cols: G J C R N H B F
bini: [ 87  92  97 116 148 128 192 114]
Teka: [ 88  97  90 104 140 110 183 113]
kuv: [ 88  97 116 104 140 110 105 113]
Dotof: [135  97 101  81 110 115 115 151]
Duk: [134  81 136 151 101  97 110 115]
down: [97 97 81] => J
both Teka bini:  => [97]
[134  81 136 151 101  97 110 115] => Duk
order: [ 81  97 101 110 115 134 136 151] => Duk
both Dotof bini:  => [97]

cols: X L U Z
deman: [186 185 142 143]
bod: [143 175 115 144]
pipa: [142 149 115  63]
zore: [142 149 115 185]
Vov: [129 175 115 128]
both zore bod:  => [115]
both bod deman:  => [143]
both Vov zore:  => [115]
down: [186 143 142] => X
down: [143 142 142] => X
gone Vov: [129 115 175] => [128]

cols: W M A V
dez: [113 124 117 145]
Daron: [113 124 106 145]
tapem: [123 113 117 145]
vamem: [165 117 134 125]
laguv: [123 103 123 102]
bip: [113 110 149 172]
mibi: [121 108  86 153]
keto: [154 145 112 135]
Kuni: [131 162 114 120]
Vom: [ 71 145 170 146]
dad: [141 153 154 167]
both dez keto:  => [145]
down: [149  86 112 114 170] => A
both Daron bip:  => [113]
order: [145 113 124 117] => dez
gone dad: [153 167 141] => [154]
both keto dad:  => [154]

cols: Figu Beg Muvu vili vus voted Buv Sugu kifav Kulov
detet: [148 150 111 105 142  98 123 159 156  98]
mes: [124  87 147 114 150 126 130 102 129 122]
dusi: [168 180  96  89 155  67 119 193 188  68]
Fut: [121 119 111 110 114 118 119 123 122 115]
seb: [168 180 167  89 155 123 116 119 120 120]
mabi: [ 97 110  86 126 104 121 159 106 104 122]
gone seb: [167 180 119 116 155  89 123 120 120] => [168]
gone mes: [ 87 124 150 126 114 147 129 102 122] => [130]

cols: S E P Y Q
pebup: [ 73 156 137 101 132]
vavu: [125 135 140 139 147]
sopi: [139 159 169 151 143]
paban: [ 73 156 137 101 105]
Kam: [114 144 147 183 104]
bek: [146 127 105 145 111]
tora: [125 135 144 162 133]
sefi: [125 163 140 131 128]
gone vavu: [147 125 135 139] => [140]
down: [137 147] => P

cols: kog zoz Ton Debuk pire Ruv Ran Gepe bol lil
guv: [114 132 137 154 123 144 147 139 126 138]
ruvi: [145 152 124 103 114 130 115 114 122 104]
debip: [ 93 152 124 103 114 130 119 114 122 104]
safug: [ 93 152 124 103 114 131 109 122 118 114]
Gepiz: [114 144 137 154 123 121 147 139 126 138]
down: [122 122 118 126] => bol
down: [131 121] => Ruv
gone guv: [139 147 126 154 137 138 123 144 114] => [132]
both ruvi guv:  => [114]
down: [123 114 114 114] => pire
down: [139 114 114 122] => Gepe
gone guv: [132 147 126 123 137 154 114 138 139] => [144]

cols: netu zekub Disot zovi Nodo rifa
mok: [130 121 124 140 138 126]
pivi: [131  97 126  73 141 128]
kupit: [130 123 123 169 127 126]
fara: [132  97 127 129 132 133]
pelis: [138 117 138 134 127 121]
Sogav: [124 142 152 168 137 134]
fis: [141 141 145 129 134 124]
dirof: [130 109 132 175 126 131]
faz: [133 113 122  68 131 138]
Siguv: [130 116 121  59 125 131]
Nonuz: [130 138 133  81 127 124]
down: [123 127 138 152] => Disot
gone pivi: [126  97 141 131  73] => [128]

cols: sovur Nivi Vasu lova Babip
Fizip: [128 160 134 139 131]
vemib: [127  70 134 125 125]
Liror: [120 111 129 130 131]
bomol: [132 130 129 121 128]
litef: [124 129 129 129 151]
mive: [129 151 125 129 129]
Pota: [123 152 126 133 129]
maneg: [126 130 129 121 128]
gone Pota: [133 126 129 152] => [123]
order: [125 125 134  70 127] => vemib
order: [129 129 125 151 129] => mive
down: [131 125 131 128 151 129 129] => Babip

cols: keva Romi Tuka pofo vozo tov
kasu: [ 76 116 137 111 144 165]
nezus: [107 124 125 116 127 141]
Fuv: [121 140 112 159 157 150]
muleb: [141 108 107 111 127 128]
Tilo: [140 108 107 111 127 128]
Mefuf: [131 136  90 125 134 129]
lifem: [ 89 119 133 118 116 144]
munu: [100 122 141 122 119 135]
gone munu: [141 122 119 100 122] => [135]
both muleb kasu:  => [111]
down: [121 141 140 131] => keva
gone lifem: [118 116  89 133 144] => [119]
down: [144 127 157 127 127] => vozo

cols: Vike tibis mave lav vabom gazus
Sen: [140 182 176 119 141 122]
dogun: [128 133 148 102  62  97]
Panu: [128  62 133  97 102 147]
Lof: [118  79  66 140 111 115]
Tuk: [128 154 109 108 133 161]
down: [102  97 140] => lav
order: [ 97  62 102 148 133 128] => dogun
order: [148  62  97 102 133 128] => dogun
gone Sen: [141 140 176 119 182] => [122]
down: [176 148] => mave

cols: Sek lapig Bez Fovem losok ges fosek Favad Neku luse
Fes: [134 150 151 124 166  95 159 149 104 145]
Pizot: [155 137 139 103 165  91 157 125 117 130]
fera: [153 135 157 148 168 105 180 135 149 129]
vini: [103 117 165  90 125 157 139 137 130 155]
ded: [153 140 161  99 107  67 118  93 110 150]
voler: [135 116  94  99 104 190 130 106 133 137]
gone vini: [125 117 137 103 130 155 139 165 157] => [90]
both Fes voler:  => [104]
order: [ 91 103 117 125 130 137 139 155 157 165] => Pizot
down: [129 155] => luse
down: [118 130] => fosek
both Fes fera:  => [149]

cols: pef tesim meso fireb Vodi Pidi
Sumud: [136 125 123  75 125 113]
Vik: [144 150 129 120 143 143]
Gefi: [129 150 143 142 112 120]
order: [112 120 129 150 143 142] => Gefi
order: [113 125  75 123 125 136] => Sumud
order: [143 143 120 129 150 144] => Vik
order: [120 129 143 143 144 150] => Vik
gone Gefi: [143 142 150 120 112] => [129]

cols: dobit zumir Sok ziti lera
Bakig: [189 130 153 143 190]
benez: [133 160 143 138 156]
teli: [123 158 157 145 188]
lekuv: [190 141 156 144 191]
both Bakig lekuv:  => [190]
down: [190 156] => lera

cols: deza Didod gef mokeb pizun Far Gati fibe
Duges: [158  78 159 144  86  85 162 126]
Duzo: [127 147 136 128 139 137 138 139]
lur: [138 139 139 147 127 136 129 137]
rogo: [ 66 156 146 171 157 135  84 146]
lipak: [154  77 125 173 128 116 137  80]
sav: [141 118 152  78 107 134 130 165]
gone Duges: [ 78 144  86  85 159 162 126] => [158]
gone lipak: [154 173 128 116  80 137 125] => [77]
order: [127 128 136 137 138 139 139 147] => Duzo
down: [171 173] => mokeb
order: [139 138 137 139 128 136 147 127] => Duzo
both sav Duges:  => [78]
gone Duges: [ 78 159  85 126 162 144 158] => [86]

cols: zus Baro refes menuz Fir nare Sura tefit zeze
raduv: [156 142 114 129 135 102 139 124 123]
Laz: [144 123 119 159 139 119 171  89 129]
Nunen: [160 122 183 128 139 125 118 124 128]
fotu: [ 96 118 151 125 138 138 119  94 122]
kop: [183 155  99 145 151 121 126  93 146]
tep: [134 157 161 156 131 125 179 133 118]
punon: [ 87 114 144 154 120 125 134  60 141]
malef: [145 105 124 121 115 109 101  74 116]
zof: [123 125 127 149 136 134 103 110 125]
fefer: [154 113 116 132 103 101  79 137  99]
siz: [144 123 119 159 139 161  84 162 149]
both malef raduv:  => [124]
order: [129  89 171 119 139 159 119 123 144] => Laz
gone punon: [125 144 114  60 141 134 154  87] => [120]
down: [122 118 155 157 114 105 125] => Baro
down: [129 159 128 125 145 156 154] => menuz

cols: sobab kifir vuni taf Vul
dufe: [ 93 158  93 154 105]
von: [120 146 122 137 121]
vek: [113 126 110 132 136]
segev: [193  70 187  96 185]
zepom: [171  94 175  88 166]
gone dufe: [ 93 158 154  93] => [105]
order: [137 121 120 146 122] => von

cols: leku Guboz vevi Tesok
kofam: [116 171 162 114]
ranog: [122 117 121  96]
tasof: [153 154 100 126]
bes: [122 117 121 154]
Zis: [117 154 152 153]
favuz: [127 158 150 116]
down: [114  96] => Tesok
down: [171 117 154 117 154] => Guboz
both favuz kofam:  => [116]
down: [162 121 100 121 152] => vevi
both tasof bes:  => [154]
down: [114  96 126 154] => Tesok
[122 117 121  96] => ranog

cols: guse vari Nage kuf
Zifa: [112 144 159 126]
deba: [150 128 139 187]
pulo: [154 111 129 134]
bizor: [116  86 147  85]
med: [133 126 116  88]
vipu: [122 142 130 159]
gone bizor: [116 147  86] => [85]
both bizor med:  => [116]

cols: Fuf degu lamo gid
seval: [ 78  98 150  87]
fura: [123 190  92 122]
gotof: [126  81  66 142]
rab: [127 190  92 143]
bel: [ 75 139 126 104]
down: [127  75] => Fuf
both gotof bel:  => [126]
gone bel: [139 104 126] => [75]
gone fura: [122 190  92] => [123]
gone fura: [122 190 123] => [92]
down: [150  92  66] => lamo

cols: gita nog nim gilug Norom meva gusur
Gis: [ 97 105 152  90 147  95  87]
Sokit: [ 93 126 154  88 132  89  80]
Gusu: [ 87 110 150  77 140 108  87]
zin: [ 96 145 151  80 137  97  83]
lemab: [ 90 154 160  96 137 107  83]
zok: [149 129  84 112  82  80 147]
tutev: [ 80 129 153  80 146 117  92]
Rada: [ 84 147 148  80 129 112  82]
both lemab Gis:  => [90]
gone Sokit: [ 89  93 154 132 126  80] => [88]
down: [90 88 77] => gilug
down: [132 140 137 137  82] => Norom
order: [112  82  84 147 148  80 129] => Rada
down: [88 77 80] => gilug

cols: vusa zaga Posi lofi taga vanit Lize ligu lub
Rarag: [114 115 123 146 123 144 166 123 118]
dafen: [158 114 111  98 112 107 112 107 119]
fuz: [114 128 134 141 139 147 144 145 117]
kegas: [139 115 117 100 144 115 123 126 105]
Gavi: [128 129 145 140 144 150 116 145 124]
gez: [151 123 113  94 113  95  97 111 129]
Mib: [131 134 130 130 132 131 127 130 131]
vez: [175 116  96  73  95 101 103 117  97]
gone kegas: [123 117 139 115 126 105 100 115] => [144]
both Gavi kegas:  => [144]
both kegas gez:  => [123]

cols: kab kerum Lel Nozog Bufev porim Pima dadun
nedog: [153 161  74 112  90 131 126 182]
rebas: [168 100 152 121 170 129 142 157]
noru: [126  90 182 153 131  74 113 161]
[153 161  74 112  90 131 126 182] => nedog
order: [ 74  90 112 126 131 153 161 182] => nedog
gone nedog: [161  90 131  74 182 126 153] => [112]
order: [182  74  90 153 112 161 126 131] => nedog

cols: pitu bonu rosam Retef numeb nas
kun: [148 149  64  64  91  59]
movut: [149 116 117  92  91 154]
Piro: [148 152  64  92  94 106]
both movut Piro:  => [92]
gone movut: [ 91 154 149  92 116] => [117]
both Piro movut:  => [92]
[148 152  64  92  94 106] => Piro
down: [91 94] => numeb
[148 149  64  64  91  59] => kun
gone movut: [149  91 116 154 117] => [92]

cols: zul nuvo tomef vodov Meruf
Nikem: [ 67 133 125 124 200]
fot: [163 106 111  65 118]
fazun: [167 149 135 163  92]
nadur: [127 130 128 107 132]
Gasos: [118 106 111  65 118]
lik: [105 142 157 169 162]
mef: [126 123 149 128 116]
goru: [131 129 126  90 135]
Zer: [106 111 119  65 118]
fuge: [163 135 150 167  92]
Lom: [153 134 165 143  97]
filus: [147 132 167 132  98]
order: [ 92 163 135 149 167] => fazun
gone Nikem: [124 133 200  67] => [125]
down: [135 128] => tomef
order: [ 65 106 111 118 118] => Gasos

